Below is a small trained network, with its code and all its weights. Each question gives an input and a target symbol and asks what happens when units are switched off, that is, made to give their printed mean instead of their output.

import numpy as np


def w(rows, s, z=0):
    codes = np.array(rows[::2]) - 128.0
    scale = np.full(codes.shape[1], s)
    scale[-1] = z or s
    return codes * scale


def f(y):
    return y / 2 * (1 + np.tanh(0.7978845608 * (y + 0.044715 * y**3)))


def softmax(a):
    e = np.exp(a - a.max(-1, keepdims=True))
    return e / e.sum(-1, keepdims=True)


def log_softmax(a):
    a = a - a.max(-1, keepdims=True)
    return a - np.log(np.exp(a).sum(-1, keepdims=True))


def net(x, mask):
    ids = ['αβγδεθμξπστφψω'.index(c) for c in x.split()]
    T = len(ids)
    res = E[ids] + P[:T]
    u = 0
    for l in range(2):
        q, k, v = (res @ M[l].T for M in (Q, K, V))
        z = softmax(np.where(np.tri(T) > 0, q @ k.T / 4**0.5, -1e9)) @ v
        res = res + np.where(mask[u], z, O[l][:, -1]) @ O[l][:, :-1]
        u += 1
        y = f(res @ A[l][:, :-1].T + A[l][:, -1])
        res = res + np.where(mask[u : u + 8], y, B[l][:, -1]) @ B[l][:, :-1]
        u += 8
    return log_softmax(res[-1] @ U[:, :-1].T + U[:, -1])


Q, K, V, O, A, B = {}, {}, {}, {}, {}, {}
E = w([
[51,112,120,110,175,131,56,194,150],'α',
[67,119,171,183,147,130,78,218,120],'β',
[33,165,127,152,150,86,54,77,186],'γ',
[14,176,192,158,166,96,52,118,150],'δ',
[75,123,190,123,122,135,12,119,114],'ε',
[34,114,115,159,171,112,181,159,152],'θ',
[106,110,119,111,147,70,52,150,123],'μ',
[35,123,101,122,194,120,120,129,160],'ξ',
[121,95,110,180,166,86,136,249,132],'π',
[77,155,183,225,145,102,88,62,146],'σ',
[180,63,155,132,84,147,66,135,100],'τ',
[134,129,91,165,121,64,79,14,149],'φ',
[148,71,90,149,97,131,144,60,125],'ψ',
[188,117,111,203,83,45,144,113,164],'ω',
],0.011)
P = w([
[122,146,77,117,93,178,100,154,116],'0',
[53,19,120,146,88,128,111,164,100],'1',
[67,2,117,163,87,101,125,151,82],'2',
[77,26,126,141,105,95,134,142,101],'3',
[93,64,138,140,99,156,165,138,136],'4',
[112,61,148,115,126,133,139,144,134],'5',
[118,54,149,113,135,118,151,132,143],'6',
[137,49,158,128,130,113,134,123,151],'7',
[154,47,158,113,144,108,109,113,172],'8',
[150,44,170,112,145,111,136,102,186],'9',
[174,47,186,114,152,98,135,101,177],'10',
[185,38,191,110,159,91,142,105,183],'11',
[195,37,187,114,163,88,118,96,189],'12',
[193,29,188,107,184,97,118,102,194],'13',
],0.0092)
Q[0] = w([
[118,244,110,131,68,120,158,129,123],'0.h1',
[205,249,106,49,46,174,199,110,40],'0.h1',
[95,131,26,84,91,123,130,115,130],'0.h1',
[165,103,111,137,94,64,129,67,97],'0.h1',
],0.012)
K[0] = w([
[84,118,46,140,76,190,58,199,20],'0.h1',
[2,161,57,166,62,128,77,162,131],'0.h1',
[120,183,161,175,68,98,158,145,78],'0.h1',
[181,155,121,76,65,136,149,148,228],'0.h1',
],0.0089)
V[0] = w([
[192,119,8,61,138,136,148,96,161],'0.h1',
[192,87,158,212,39,146,180,143,136],'0.h1',
[122,98,148,129,131,171,134,14,84],'0.h1',
[164,45,145,37,90,187,95,157,79],'0.h1',
],0.011)
O[0] = w([
[31,139,126,74,117,138,128,92,59,76],'0.h1',
[139,119,194,205,107,148,184,68,89,255],'0.h1',
[145,127,7,202,134,129,37,87,97,122],'0.h1',
[137,74,118,76,154,233,111,65,91,118],'0.h1',
],0.011,0.0061)
A[0] = w([
[185,87,166,151,56,136,109,145,69,82],'0.n1',
[210,134,179,81,99,94,74,66,73,27],'0.n2',
[115,86,29,155,50,113,162,77,144,90],'0.n3',
[153,114,115,129,78,84,146,72,145,87],'0.n4',
[134,114,182,180,95,136,94,114,196,59],'0.n5',
[153,154,143,63,65,119,115,52,143,1],'0.n6',
[212,254,122,94,99,55,68,135,84,69],'0.n7',
[221,65,91,81,141,92,244,152,102,108],'0.n8',
],0.0068,0.007)
B[0] = w([
[62,188,138,140,196,96,146,81,179,227],'0.n1',
[78,160,122,155,113,116,146,141,157,117],'0.n2',
[119,167,195,127,168,125,116,229,108,159],'0.n3',
[55,98,138,97,155,170,95,145,113,179],'0.n4',
[177,118,89,79,144,152,153,150,134,253],'0.n5',
[182,249,162,92,172,128,165,77,87,91],'0.n6',
[62,155,180,102,140,99,117,75,113,104],'0.n7',
[142,105,116,89,140,186,55,101,97,170],'0.n8',
],0.011,0.0033)
Q[1] = w([
[164,207,109,83,94,156,164,113,89],'1.h1',
[189,254,60,134,42,201,125,175,102],'1.h1',
[138,91,128,138,41,140,142,106,133],'1.h1',
[165,111,153,67,12,145,156,111,120],'1.h1',
],0.0088)
K[1] = w([
[117,40,147,180,107,90,127,120,188],'1.h1',
[82,2,147,183,167,110,95,165,152],'1.h1',
[63,105,87,107,141,122,150,136,86],'1.h1',
[120,87,122,125,182,102,97,102,126],'1.h1',
],0.0083)
V[1] = w([
[50,92,62,87,167,147,151,138,73],'1.h1',
[146,125,50,184,90,55,182,31,91],'1.h1',
[233,2,140,119,131,105,67,89,99],'1.h1',
[146,99,142,199,229,175,171,220,138],'1.h1',
],0.0095)
O[1] = w([
[108,170,194,91,213,71,71,105,107,130],'1.h1',
[46,80,128,159,115,113,97,205,131,2],'1.h1',
[64,200,87,101,122,194,238,195,105,98],'1.h1',
[64,156,67,42,101,26,144,11,85,170],'1.h1',
],0.012,0.008)
A[1] = w([
[153,125,143,176,158,169,76,201,131,96],'1.n1',
[76,141,83,110,57,141,158,145,123,148],'1.n2',
[255,100,116,64,57,152,158,91,97,88],'1.n3',
[118,162,86,86,65,107,164,89,84,8],'1.n4',
[120,120,137,128,38,141,129,138,152,75],'1.n5',
[93,47,59,136,91,140,158,108,130,91],'1.n6',
[153,199,78,82,176,99,195,77,125,129],'1.n7',
[114,99,97,146,165,172,67,98,103,182],'1.n8',
],0.0095,0.011)
B[1] = w([
[2,225,109,157,180,117,150,75,153,141],'1.n1',
[216,167,191,179,142,75,50,125,38,158],'1.n2',
[67,196,112,108,119,111,151,103,154,213],'1.n3',
[103,49,151,174,205,82,232,153,176,153],'1.n4',
[144,76,173,102,168,141,151,155,170,137],'1.n5',
[150,184,197,99,95,208,66,170,152,178],'1.n6',
[126,55,123,155,106,170,63,124,128,251],'1.n7',
[155,131,72,129,128,126,203,204,92,181],'1.n8',
],0.0091,0.015)
U = w([
[144,40,114,111,121,121,60,176,191,164],'α',
[123,160,180,23,156,135,195,159,163,223],'β',
[113,238,83,124,72,118,121,116,150,166],'γ',
[218,171,67,193,125,96,133,134,208,77],'δ',
[103,171,133,165,151,128,82,126,167,3],'ε',
[85,156,57,150,75,13,64,119,17,143],'θ',
[117,89,118,98,129,104,165,110,160,42],'μ',
[102,137,146,101,123,160,27,68,123,3],'ξ',
[124,158,209,125,55,100,101,123,122,156],'π',
[216,137,133,95,145,37,126,133,136,53],'σ',
[119,126,254,160,86,105,167,77,113,124],'τ',
[145,135,77,170,119,140,139,112,3,167],'φ',
[125,149,150,44,155,63,118,158,109,218],'ψ',
[210,112,126,112,179,221,154,129,163,145],'ω',
],0.0044,0.0049)

Each question gives the input, a string of symbols that net reads in full, and the target symbol t.
The units are the heads (4 rows each of Q, K, V and O) and the neurons (one row each of A and B). Each row of codes is followed by its name. A weight is (code - 128) times the scale printed after its matrix; where a second scale follows, it is the last column's (O, A, B and U).
mask holds one flag per unit, layer by layer, with each layer's heads first. A switched-off unit (its flag False) gives its mean, the last column of its rows in O or B, instead of its output. The means were averaged over made-up inputs and are rounded, as every weight is.
A unit's drop is (log p(t) with every unit on - log p(t) with that unit switched off) / (log p(t) with every unit on - log p(t) with every unit switched off).
The circuit of an input: a set's keep is (log p(t) with only the set's units on - log p(t) with every unit switched off) / (log p(t) with every unit on - log p(t) with every unit switched off). Starting from the 12 units with the biggest drops (on a tie, the unit counted first), units are removed one at a time, each time the one whose removal leaves the highest keep (on an exact tie, the one counted first), for as long as the keep stays at least 0.8.
circuit, biggest first: the units of the circuit, biggest drop first
most important unit: the unit with the biggest drop
k most important neurons: the k neurons with the biggest drops, biggest first
k most important neurons of layer l: the k neurons of layer l with the biggest drops, biggest first
input ω μ ξ ξ φ ω θ ω μ π ψ ξ δ θ, target α: most important neuron	1.n3
input σ ε φ ω ω δ β ω μ α ξ, target π: circuit, biggest first	1.h1; 1.n6; 1.n2; 0.h1
input π ω ε, target τ: circuit, biggest first	1.n4; 0.h1; 1.h1
input α α π, target ξ: circuit, biggest first	1.h1; 0.h1; 1.n7; 0.n8
input φ ω β, target ε: 2 most important neurons	1.n1; 0.n7
input ε μ ω δ ξ ψ, target φ: circuit, biggest first	0.h1; 1.h1; 1.n2
input δ γ φ, target δ: circuit, biggest first	0.h1; 1.h1; 0.n7
input α φ π ξ β ε π β ε, target ξ: 3 most important neurons of layer 1	1.n7; 1.n3; 1.n8
input θ ε ω ε σ ε ω φ, target θ: circuit, biggest first	1.h1; 0.h1
input μ δ ξ ε τ δ δ, target ω: circuit, biggest first	0.h1; 1.h1
input π ω ω α, target τ: circuit, biggest first	0.h1; 1.n4; 1.h1
input α ε π δ, target ξ: circuit, biggest first	1.h1; 0.h1; 1.n7
input ε ω μ, target φ: 3 most important neurons of layer 1	1.n2; 1.n6; 1.n7
input π ε π ξ, target μ: 3 most important neurons	1.n4; 1.n7; 1.n3
input β ξ θ τ α ε π ω ψ, target τ: 2 most important neurons	1.n4; 1.n2
input θ δ σ τ σ ω ω π ξ α φ α ε, target θ: circuit, biggest first	0.h1; 1.h1
input ω α ψ μ, target α: most important unit	1.h1
input σ ω φ, target π: circuit, biggest first	1.h1; 1.n6; 0.h1
input φ ω σ, target ε: circuit, biggest first	1.h1; 0.h1; 1.n1
input β β ξ τ α π ε ω ε π ω ψ α, target τ: 3 most important neurons	1.n4; 1.n2; 1.n6
input ξ μ γ, target σ: most important unit	0.h1
input δ σ θ τ τ σ γ, target γ: 2 most important neurons	1.n3; 0.n7
input α ξ ω, target ξ: 2 most important neurons	1.n7; 0.n1
